Below is a small trained network, with its code and all its weights. Each question gives an input and a class and asks what happens when units are switched off, that is, made to give their printed mean instead of their output.

import numpy as np


def w(rows, s, z=0):
    codes = np.array(rows[::2]) - 128.0
    scale = np.full(codes.shape[1], s)
    scale[-1] = z or s
    return codes * scale


def f(y):
    return y / 2 * (1 + np.tanh(0.7978845608 * (y + 0.044715 * y**3)))


def log_softmax(a):
    a = a - a.max(-1, keepdims=True)
    return a - np.log(np.exp(a).sum(-1, keepdims=True))


def net(x, mask):
    res = np.array(x, float).reshape(1, 4) / 4 @ E
    y = f(res @ A[0][:, :-1].T + A[0][:, -1])
    res = res + np.where(mask, y, B[0][:, -1]) @ B[0][:, :-1]
    return log_softmax(res[-1] @ U[:, :-1].T + U[:, -1])


A, B = {}, {}
E = w([
[183,156,158,15],'x0',
[128,167,208,188],'x1',
[6,187,55,116],'x2',
[193,222,100,157],'x3',
],0.012)
A[0] = w([
[152,117,214,182,169],'n0',
[105,135,135,250,234],'n1',
[90,61,95,98,115],'n2',
[168,128,70,155,105],'n3',
[168,132,89,81,140],'n4',
[142,113,209,83,122],'n5',
[212,150,77,161,56],'n6',
[184,202,112,122,129],'n7',
[152,149,87,126,227],'n8',
[160,97,83,176,176],'n9',
[110,93,90,109,167],'n10',
[133,130,125,83,254],'n11',
],0.02,0.0041)
B[0] = w([
[129,112,194,20,210],'n0',
[251,193,91,189,248],'n1',
[94,146,84,142,205],'n2',
[144,91,100,203,163],'n3',
[128,155,103,153,178],'n4',
[188,132,113,167,206],'n5',
[58,154,96,176,183],'n6',
[65,160,132,77,194],'n7',
[113,184,141,113,170],'n8',
[103,41,64,125,173],'n9',
[88,173,133,111,178],'n10',
[123,107,109,146,178],'n11',
],0.014,0.019)
U = w([
[152,189,232,43,177],'0',
[171,104,110,176,4],'1',
[8,124,98,71,115],'2',
[105,198,63,251,162],'3',
],0.012,0.0025)

Each question gives the input, the list of numbers given to net, and the class t.
The units are the neurons (one row each of A and B). Each row of codes is followed by its name. A weight is (code - 128) times the scale printed after its matrix; where a second scale follows, it is the last column's (A, B and U).
mask holds one flag per neuron, in row order. A switched-off neuron (its flag False) gives its mean, the last column of its row in B, instead of its output. The means were averaged over made-up inputs and are rounded, as every weight is.
A unit's drop is (log p(t) with every unit on - log p(t) with that unit switched off) / (log p(t) with every unit on - log p(t) with every unit switched off).
unit that matters most: the unit with the biggest drop
k most important neurons: the k neurons with the biggest drops, biggest first
drop of u: that unit's drop, to one decimal
input [-6,4,-8,-6], class 0: unit that matters most => n0
input [5,-4,4,7], class 2: 2 most important neurons => n1, n7
input [-3,1,-2,-4], class 1: 2 most important neurons => n7, n8
input [8,-1,-6,-4], class 1: 2 most important neurons => n5, n11
input [4,5,7,8], class 2: 3 most important neurons => n7, n1, n5
input [5,-6,4,4], class 2: 3 most important neurons => n1, n7, n5
input [7,3,4,-3], class 1: 2 most important neurons => n0, n6
input [8,-2,0,-8], class 3: 2 most important neurons => n5, n0
input [-2,0,-7,1], class 1: 3 most important neurons => n9, n6, n7
input [-2,-4,-5,1], class 2: 3 most important neurons => n1, n5, n9
input [1,8,0,1], class 0: drop of n11 => 0.0
input [-4,-7,-8,-6], class 2: drop of n1 => 0.8
input [-2,-1,-2,-7], class 2: drop of n1 => 1.2
input [4,1,5,7], class 2: drop of n1 => 0.7
input [6,3,1,2], class 0: most important neuron => n1
input [5,-2,8,7], class 2: 2 most important neurons => n1, n7
